Below is a small trained network, with its code and all its weights. Each question gives an input and a class and asks what happens when units are switched off, that is, made to give their printed mean instead of their output.

import numpy as np


def w(rows, s, z=0):
    codes = np.array(rows[::2]) - 128.0
    scale = np.full(codes.shape[1], s)
    scale[-1] = z or s
    return codes * scale


def f(y):
    return y / 2 * (1 + np.tanh(0.7978845608 * (y + 0.044715 * y**3)))


def log_softmax(a):
    a = a - a.max(-1, keepdims=True)
    return a - np.log(np.exp(a).sum(-1, keepdims=True))


def net(x, mask):
    res = np.array(x, float).reshape(1, 6) / 4 @ E
    y = f(res @ A[0][:, :-1].T + A[0][:, -1])
    res = res + np.where(mask, y, B[0][:, -1]) @ B[0][:, :-1]
    return log_softmax(res[-1] @ U[:, :-1].T + U[:, -1])


A, B = {}, {}
E = w([
[100,123,111,20,115,77,90,34,162],'x0',
[176,87,142,144,244,105,95,108,72],'x1',
[104,140,87,124,147,167,35,202,176],'x2',
[141,121,76,7,165,208,125,29,205],'x3',
[183,57,118,54,193,131,193,167,157],'x4',
[104,254,57,145,115,187,166,81,141],'x5',
],0.0081)
A[0] = w([
[118,93,190,132,50,83,193,74,125,206],'neuron 1',
[55,177,157,155,109,134,145,57,86,239],'neuron 2',
[131,140,100,165,140,124,236,134,48,154],'neuron 3',
[90,118,45,63,97,123,166,131,194,187],'neuron 4',
[144,61,176,214,126,136,99,175,191,248],'neuron 5',
[119,83,158,134,150,35,101,179,49,190],'neuron 6',
[44,254,122,125,101,107,36,120,74,199],'neuron 7',
[88,152,183,164,32,151,43,133,97,206],'neuron 8',
[183,175,35,133,116,162,121,129,150,83],'neuron 9',
[71,212,97,170,65,91,116,136,148,162],'neuron 10',
[141,142,45,106,186,184,79,80,159,242],'neuron 11',
[169,26,145,184,139,104,48,155,157,252],'neuron 12',
],0.0086,0.0032)
B[0] = w([
[125,221,146,132,155,108,119,178,63,195],'neuron 1',
[77,171,135,229,121,129,135,93,77,207],'neuron 2',
[176,109,124,149,131,130,182,170,34,190],'neuron 3',
[163,183,169,95,23,226,89,151,211,213],'neuron 4',
[140,155,175,64,101,128,173,138,98,224],'neuron 5',
[125,79,44,113,73,150,95,209,50,232],'neuron 6',
[74,75,135,145,125,73,136,152,205,254],'neuron 7',
[56,116,148,174,96,92,146,166,154,239],'neuron 8',
[68,110,107,174,87,97,88,147,132,175],'neuron 9',
[128,40,189,206,129,102,83,140,168,240],'neuron 10',
[97,199,147,134,141,138,157,155,121,237],'neuron 11',
[209,133,93,1,108,107,149,202,142,237],'neuron 12',
],0.0087,0.0091)
U = w([
[221,139,181,164,166,122,173,83,19,252],'0',
[162,100,175,210,85,92,91,122,166,38],'1',
[163,174,121,84,35,205,124,120,156,208],'2',
[235,143,189,20,254,139,129,115,212,153],'3',
[55,160,131,236,153,102,69,82,167,116],'4',
[202,22,114,22,126,125,33,67,129,12],'5',
[130,122,137,227,109,161,120,4,134,35],'6',
],0.007,0.0033)

Each question gives the input, the list of numbers given to net, and the class t.
The units are the neurons (one row each of A and B). Each row of codes is followed by its name. A weight is (code - 128) times the scale printed after its matrix; where a second scale follows, it is the last column's (A, B and U).
mask holds one flag per neuron, in row order. A switched-off neuron (its flag False) gives its mean, the last column of its row in B, instead of its output. The means were averaged over made-up inputs and are rounded, as every weight is.
A unit's drop is (log p(t) with every unit on - log p(t) with that unit switched off) / (log p(t) with every unit on - log p(t) with every unit switched off).
The circuit of an input: a set's keep is (log p(t) with only the set's units on - log p(t) with every unit switched off) / (log p(t) with every unit on - log p(t) with every unit switched off). Starting from all 12 units, units are removed one at a time, each time the one whose removal leaves the highest keep (on an exact tie, the one counted first), for as long as the keep stays at least 0.8.
units of the circuit, in order: the units of the circuit, biggest drop first
most important unit: the unit with the biggest drop
top k neurons: the k neurons with the biggest drops, biggest first
drop when u is switched off: that unit's drop, to one decimal
input [-1,-1,-5,-4,-4,1], class 4: units of the circuit, in order	(neuron 12; neuron 2)
input [5,-1,8,-7,8,2], class 3: units of the circuit, in order	(neuron 2; neuron 8)
input [1,0,4,-6,-4,-6], class 2: top 4 neurons	(neuron 12; neuron 5; neuron 6; neuron 8)
input [6,3,-2,8,6,2], class 2: most important unit	neuron 4
input [-2,0,-4,-2,-5,7], class 4: units of the circuit, in order	(neuron 2; neuron 7)
input [1,-1,-4,2,3,-1], class 3: units of the circuit, in order	(neuron 6; neuron 2)
input [-8,5,0,-1,-2,-8], class 5: units of the circuit, in order	(neuron 12; neuron 6)
input [-8,7,6,-8,1,2], class 0: top 2 neurons	(neuron 3; neuron 4)
input [-1,-4,-5,4,0,-4], class 3: units of the circuit, in order	(neuron 6; neuron 8)
input [-6,-6,-6,6,-3,7], class 4: units of the circuit, in order	(neuron 2; neuron 9)
input [0,6,-1,-7,6,-5], class 5: units of the circuit, in order	(neuron 6; neuron 12)
input [1,-4,-5,-3,-2,1], class 4: units of the circuit, in order	(neuron 12; neuron 2)
input [-3,-2,5,-7,0,-4], class 2: units of the circuit, in order	(neuron 12; neuron 5)
input [8,-7,-1,7,5,-5], class 2: units of the circuit, in order	(neuron 4)
input [-6,8,0,-1,7,-8], class 5: top 2 neurons	(neuron 6; neuron 12)
input [-4,-4,1,4,5,-3], class 3: top 3 neurons	(neuron 6; neuron 2; neuron 8)
input [-3,6,-4,5,0,-7], class 5: top 2 neurons	(neuron 6; neuron 11)
input [-1,-1,-3,-1,5,3], class 0: top 3 neurons	(neuron 3; neuron 12; neuron 7)
input [-7,-8,0,-5,0,8], class 1: top 4 neurons	(neuron 10; neuron 3; neuron 11; neuron 1)
input [-1,3,8,5,-7,-8], class 3: most important unit	neuron 12
input [-3,-7,-3,-7,6,-3], class 0: drop when neuron 1 is switched off	0.0
